(in the rows, 128 means zero)
Each row has a class, written after it.
[108 122 139 143 105 141 137 145 127  84 142 142  95  83 122 102  85 100
 129 134 114  98 112 109 121  79  87 158  94 154 106  93 105 161 154 177
 136 110 141]
kiku
[ 98 119 120 149 108 165 102 143 126  85 127 145 144  79 149  78 111  80
 124  95  87  44 122  92 165 109 109 111 140 157 138 101 135 126 151 129
 145 150 128]
kiku
[157 136 110 126 128 141 142 107 132 115 142 148 135 158 121 127 121 131
 120 124 136 140 144 140 102 136 111 135  93  90 143 117 100 137 140 122
 128  63 135]
fes
[115 128 115 116 115 128 124 173 151 100 112 133  91  86 130 159  81 155
 127 146  80  78 131 138 169 127 129 112 119 155 190 118 113 132 132 124
 118 124 167]
Dit
[116 100  99 117 112 126 117 145 139 149 147 123 120 131 111 137 135 148
 128 128  95 140 100 128 112 116 115 159 175 139 149 124 126 130 135 105
 132  87 124]
lov
[123 115 121 140  99 148 124 138 139 134 138 133 156 127 105  82 113 117
 172 105 134 123 136 152 150 135 122 104 132 131 155 133 126 150 128 144
 140 163 128]
kiku
[111 110 149 112 150 110 134 125 128 150 131 116  94 164 105 132 126 135
 128 127 117 141  95 130 101  76 104 157 128 124 146 125 112 139 118 123
 128  65  69]
rubon
[134 109 126 104 136 116 133 119 134 125 118 125 119 144 120 152 145 137
 126 113 121 137 106 127 116 118 120 146 155 125 124 134 120 116 129 124
 119  99 121]
fes
[164 142  92 140 141 160 112  78 161 130 132 163 110  98 123 131  81 130
 133 118 114 117 126 146 200 166 173 126 158 117 152 141  92 116 147 111
 130 150 157]
Dit
[140 132 104 154  96 138 111 107 152 120 154 147 108 102 135 127  69 121
 139 102 126 173 108 111  94 138  92 161 119 118 111 108 111 163 110 115
 127  74 125]
Robas
[125  51 153 131 123 129 106 121 133 131 107 118 141 126  87 120 123 111
 133 147  60 115 117 137 186 122 152 114 183 166 194 133  87 133 159 121
 145 110 114]
lov
[143 112 120 177  84 134 131 137 135 143 126 133 128 144  99 126 123 164
 144 122 159 135 134 178 152 119 134 149 138  87 162 147 113 122 150 147
 115  95 126]
Bigem
[130 109 162 133 115 130 122 157 116 145 133 106 119 139 103 108 150 127
 138 109 128 129 108 133 151  94 104 141 149 114 176 134 120 140 121 142
 108  97  80]
petu
[138 133 125 116 117 125 155 134 113  94  87 156 110 118 132 117 125 153
 114 108 169  91 129 133 138 107 120 131 136 113 105 130 141 120 120 139
 100 166 148]
kiku
[135 140 139 148 121 124 118 106 133 152 140 135 103 138 117 143 128 124
 120 114 121 135  86 141  99 101 115 153 138  95 136 108 106 122 130 130
 129  59 105]
rubon
[135  97 137 180 114 172 107 104 114 145 126 145 162 131 135  83 135  83
 124 127 126 107 112 108 158 114 124 105 134 144 154 153 129 130 142 138
 134  91 121]
Bigem
[147  79 148 172  95 135 116 104 148 136 127 168 168 123  89  83 131  88
  99 113 122 130 137 112 158 104 136  94 123 140 128  80  88 164 149 120
 148  53 111]
Rifuv
[131 140 108 150 120 145 136 136 121 100 135 123 137 154 132 108 137 126
 123 106 141  99 136 138 156 101 124 108 116 128 111 102 123 142 141 137
 126 192 131]
bodiv
[134 114 147 131 127 123 135 129 138 124 131 164 116 108 111 117 127 157
  93 150 135 147 125 149 120 118 140 110 142 113 147  92 109 137 132 107
 127 123  94]
Rifuv
[125 119 121 144  83 163  97 153 109 126 128 119 146  94 135 150 132 113
 108 118  88  73 118 146 136 166 129 114 183 113 202 136 149 106 145 114
 111 148 181]
lov
[137 133 130 125 101 128 117 111 127 142 128 136  85 129 124 147 129 138
 133 122 115 155 104 132 134 119 107 165 172  99 113 130 133 124 106 133
 123  94 135]
Robas
[107 119 157 168 106 126 118 134 134 161 125 143 139 131  96  96 143 124
 149 128 122 117 119 156 144 132 138 123 129 144 184 102 147 142 121 135
 118 136  99]
kiku
[136 145 115 132 108 126 133 115 105 138 120 128 115 125 103 131 139 127
 112 132 144 134 122 166 160 143 154 124 157 114 146 121 121 140 112 138
 102 168 128]
Lokan
[156 112 141 182 110 138 125  79 119 175 104 133 176 136  91  95 144  95
 116 140 115 139 125 125 188 127 158  97 150 126 171 142  97 131 129 131
 129 105 146]
Lokan
[126 132 143 172 106 141 129 137 119 127 145 113 145 103  91 124 127 167
 148  94 170 145 131 183 160 122 128 154 166 100 158 127 125 143 145 133
 141 154 124]
bodiv
[118 124 139 149 121 133 143 118 126 139 156 126 130 130 106 134 116 132
 101 120 152 132 117 142 125 112 115 172 114 122  98 101 119 130 147 139
 123 121 135]
puzi
[127 108 144 146 103 126 119 156 139 130 141 139 121 135 108 134 131 131
 142 104 121 137 109 143 111  85 110 141 139 111 159 107  99 119 136 109
 130  78  91]
bodiv
[146 132 103 171 121 133 122 108 147 149 135 152 113 150 111 115 121 152
 110 117 135 124 121 155 128 142 151 118 141  91 112 122 101 152 148 104
 129  94 103]
Rifuv
[148 111 110 145  99 127 128 148 144 137 118 147 131  98 105 119 113 176
 122 121 160 131 122 177 176 149 143  97 174  85 159 137 113 137 150 154
 118 138 122]
petu
[118 128 185 172 118 104 122 137 130 127 126 127 139 136 106 123 132 119
  98 120 129  97 132 114 132 118 103 127  77 114 118  78 109 145 151 126
 156  94  96]
puzi
[112 118 150 131 137 125 129 131 131 167 139 116 116 114  86 150 127 146
 128 124 123 148 107 138 110 126 120 150 161 108 137 134 118 139 139 127
 123  98 114]
rubon
[101 103 117 172 118 135 118 118 117 151 146 106 146 126 135 114 119 110
 116 122 116 116 101 116 108 131 129 177 131 142 150 166 127 124 150 121
 151  82 136]
lov
[132  94  86 147 100 125 103 108 132 143  90 163 115 142 109  77 113 116
 110 137 159  73 138 101 165 137 158 115 121 124  74 170 129 152 147 114
 174 134 115]
lov
[121 113 138 103 100 107 149 177 113  97 120 138 124 133 120 130 148 155
 115 134 156 124 161 158 153 102 129 125 120 109 134 116 120 115 141 149
 131 144 122]
Bigem
[113 114 134 151  87 142 125 140 115 103 124 129 163 123 106 105 135 131
 136 123 136 123 138 153 165 115 119 109 124 135 142  94 129 148 117 151
 144 131 115]
bodiv
[141 131 118 189 123 130 128 105 120 141 112 136 133 150 132  91 137 149
  98 134 151 110 127 143 169 150 149 115 132  98 128 122 125 144 154 140
 123 142 104]
lov
[109  95 124 113 109 143 106 126 138 160 136 131 122 133  89 119 142 150
 150 110 119 134 101 146 154 106 128 127 173 129 140 128 104 139 117 128
 129  80  85]
Dit
[112 135 118 150 113 136 151 134 120 130 128 135 124 129 124 111 128 128
 124 114 144 103 112 137  98 131 128 130 113 123 119 126 119 139 139 155
 106 158 143]
kiku
[129 123 150 144 112 140 119 107 123 149 108 175 125 101  98 118 108 121
  98 143  75  88 111 123 164 109 122 106 158 124 170  86 113 153 140 125
 135  71 148]
kiku
[113 138 134 181  74 130 127 133 126 149 112 132 125 138 120 102 137 128
 120 114 168 121 123 162 160 124 134 126 130 131 130  99 123 154 114 153
 111  98 110]
puzi
[128 127 114 121 103 135 125 132 122 130 144 161 126  95 127 137 129 158
 107 116 151 154 123 163 104 166 142  99 160 102  98 101 107 147 128 123
 118 143 137]
Robas
[127  89 160 149 115 150 115 160 130  82 116 156 124 102 127 137 130  99
 133 117  62 119 119 142 175 123 120 106 184 159 188 114 127 109 146 108
 116  95 115]
bodiv
[110 126 113 150  96 141 126 154 108 106 136 105 128  95 112 115 126 152
 149 133 158 140 127 181 150 138 117 133 155 121 142 143 135 143 129 167
 119 149 117]
Lokan
[127  92 120 128 108 172 124 147 132 145 137 132 133 122 104 110 138 101
 129 136  96 102 127 140 193 118 132  81 159 140 194  98 109 137 153 167
 102 165 128]
Bigem
[124 119 123 128 110 139 139 152 120 106 123 149 102 122 107 114 131 153
 133 149 141 110 140 166 145 134 132 127 102 119 197 122 120 128 127 139
 136 118  98]
Bigem
[134 113 130 139 119 133 104 126 135 167 159 124 139 112  99 142 118 156
 125 116 101 144  88 142 138 111 114 156 189  91 156 133 110 124 145 118
 136  63 115]
petu
[142 132 155 159 114 147 119 145 115 129 180 132 118 108 123  98 108 110
 115  99 124 145 108 157 147  90 118 147 155 110 167 122  82 159 161 123
 127  75 109]
petu
[146 124 120 190  81 127 129 116 128 130 100 124 141 122 110 111 128 159
 120 112 155 149 129 158 177 174 131 124 181  99 150 132 147 161 133 149
 107 151 129]
lov
[126 133 133 138 131  97 124 132 116  92 114 143 103 125 124 145 134 123
  96 144 112 114 126 144 134 135 132 119 124 129 134 106 116 130 142 125
 126 129 105]
Lokan
[145 119 112  96 136 136 131  82 131  96 105 143 118 103 135 133 121  81
 123 128 119 129 108  86 143 164 129 126 132 159  95 137 129 130 108 150
 144 149 149]
fes
[130 131 120 106 133 123 123 113 119 123 140 105 101 150 104 145 137 124
 142 137  92 155 102 139 132  95 101 159 162 127 149 122 103 135 117 133
 124  98 105]
Lokan
[121 119 100 101 140 146 159 143 118  99 126 144 100 111 154 116 136 132
 120 151 138 123 115 134 122 142 141 115 129 147  94 159 118 117 139 156
 129 133 144]
fes
[119 132 164 126 156 113 132 135 113 138 157 111 122 136 113 138 149 146
  98 135 100 131 114 127 149  93 107 176 140 106 164 105 127 118 147 133
 129  99 101]
petu
[118  91 137 125 108 127 121 125 126 123 113 120 109 151  97 136 140 152
 130 115 121 125 132 139 145 102  97 156 153 102 144 110 132 130 125 141
 106 105 101]
Robas
[156  95 127 113  92 170 103  97 138 133  73 147 160  88  90 101 109  95
 177 123 114  90 135 117 211 144 135  88 169 135 160 144 127 120 104 157
 136 160 170]
kiku
[133 101 138 124 136 130 134 135 126 163 157 122 164 146 107 126 142 148
 110 137 101 143 104 121 129 100 104 140 140 107 157 135 132 106 134 122
 127  88 124]
petu
[111 111 137 128 138 111 144 127 146 139 125 132 112 151  98 131 121 159
 135 133  89 124 111 127 128  99 103 168 143 103 150 116 126 108 142 132
 123 114 100]
kiku
[158  84 134 137  95 153 117 101 145 139 105 152 135 124  91  96 108 103
 110 130  98 100 146 138 252 107 149 111 178  96 173 123 130 106 138 133
 141 140 133]
Rifuv
[124 134 133 157  96 113 120 126 108 107  97 134 115 108 103 126 129 130
 108 131 148 116 131 150 143 137 133 127 132 129 165 110 128 155 112 127
 107 132 107]
Lokan
[106 129 116  94 131 139 150 136 103 109 149 132 142 127 139 126 140 135
  94 114 144 117 128 151 107 117 112 126 128  98 139 116 138 104 127 139
 135 127 125]
rubon
[127  94 139 148 130 104 109 122 137 159 120 128 110 141 109 135 137 145
 109 129 106 120  92 129 144 116 131 144 180 119 154 132 130 124 154 111
 142 116  98]
lov
[149 136 135 155 113 118 132 113 106 107 104 131 109 119  99 155 112 139
 107 140 133 124 118 145 136 150 113 142 125 105 138 137 139 139 116 129
 108 123 138]
Lokan
[117 130 151 158  96 131 143 164 100  92 119 127 136 129 156 126 139  67
 107  92 134  90 129 100 115 100 126 139  69 154 121 105 119 114 112 131
  98 121 142]
bodiv
[115 104 136 146 119 134 131 133 138 145 161 120 116 140  95 125 146 140
 114  99 121 153 119 153 124  89 118 167 192 113 152 115 115 146 159 112
 112  98 103]
Rifuv
[121 110  97 155 106 155 120 124 138 126 118 142  84 126 111 103 107 112
 136 122  97  81  94 153 162 107 124 122 145 142 175 142 117 139 140 144
 152  55 120]
rubon
[140 133 103 121 105 128 134 131 124 109  95 148 103 128 113 145 129 164
 111 136 154  94 143 161 165 151 150 110 141  97 147 120 130 123 130 143
 108 195 129]
Bigem
[118 119 140  92 133 131 133 104 126 131 125 127 126 155 116 131 133 152
 115 133 119 142 126 124 145 104 105 140 143  86 160 125 119 110 110 133
 118 123  91]
Dit
[134  90 134 137  78 164 115 158 124 135 103 163 147 109 117 100 146  86
 116 126  99  84 142 120 178 129 134  50 157 116 198 132 101 123 149 138
 133 104 136]
Bigem
[132 126 140 113 123 127 138 119 123 129 104 121  99 162 102 154 137 171
 121 142 113 122 115 146 143  95 102 160 162 111 129 126 121 114 117 120
 119  83 128]
puzi
[147 101 123 153 114 127 143  90 151 132 126 156 150 133  82 134 109 153
  87 123 144 111 126 128 141 125 109 152 108  71 117 103 113  95 159 129
 155  99 134]
puzi
[142 125 139 142 104 125 134  78 107 102  97 163 167 117 132 153 141  94
  69 106 112 125 151 107 181 165 135 143 159  89 149 116 142  89 133 134
 130 109 160]
Bigem
[123 114 123 175 106 153 120 123 158 161 172 115 146  97  80 114  98 111
 139 105 134 127 117 126 152 128 116 153 137 150 118 124 120 160 165 128
 158 150 168]
puzi
[110 126 135 128 107 132 111 109 131 135 145 115 145 159 107 107 139 143
 130 114 117 134 132 146 175  79 106 142 144 113 174  93 119 143 120 138
 138  99  93]
Dit
[122 121 144 124 120 137 136 107 121 123  89 140 126 123  97 120 127 132
 108 143  86  70 124  94 132 111 103 125 143  96 168 145 126 114 142 130
 151 145 157]
kiku
[113 126 155 136 136 134 118 116 121 152 134 112 145 172 113 130 153 137
 129 136 131 129 124 129 101 112  92 143 117 116 130 116 121 131 126 125
 131  75  98]
puzi
[140 128 109  88 107 143 151 145 133 123 156 112  70 154 116 131 128 100
 146 108 122 136 130 155 158  88 140 193 127 113 142 118 103  99 108 143
 103 130 127]
Rifuv
[138 106 134 129 106 144 130 124 128 146 137 117  95 143  94 127 140 135
 140 107 137 154 109 149 130  85 123 183 186 109 126 153 114 128 123 121
 108  85 117]
Rifuv
[112 120 116 123  98 138 124 144 132 140 135 127 107 133 130 121 132 143
 141 116 110 147 114 134 121 122  95 131 149 103 161 112 118 138 106 139
 123  76 101]
Robas
[147  96 133 142 107 140 139 115 136 145 126 117 152 175  83 133 150 142
 147 102 115 149 109 140 158  93 110 145 161  87 152 122 119  94 119 133
 115 118 109]
bodiv
[138 120 109  97 105 163 115 105 122  91  96 137 116 134 155  84 124 107
 151 120 138 102 116 123 191 108 127  91 132 137 131 143 107 117  82 162
 129 141 102]
Dit
[113 139 125 158 111 133 120 107 116 108 131 135 140 125 130 121 128 140
  89 123 119 105 119 162 144 128 132 109 165  97 119 109 134 129 154 139
 142 146 123]
rubon
[102 112 137 133 114 134 134 157 132 105 125 132 103 116 110 127 113  95
 124  99  79  78 129 105 146 100  94 155 137 144 148  97 125 143 158 143
 103 118 138]
kiku
[126 110 110 118 145 136 135 138 110 137 167 116 104 120 109 105 128  78
 136 117 136  89 101 161 166  89 137 152  91 180 207 136 127 121 128 142
 164 133 137]
Lokan
[122  71 112 130  93 155 117  85 125 103 118 139 126 140  88 122 123  90
 129 129  90 116 118 141 158 119 135 163 163 155 141 146 118 127 144 138
 132  70 138]
fes
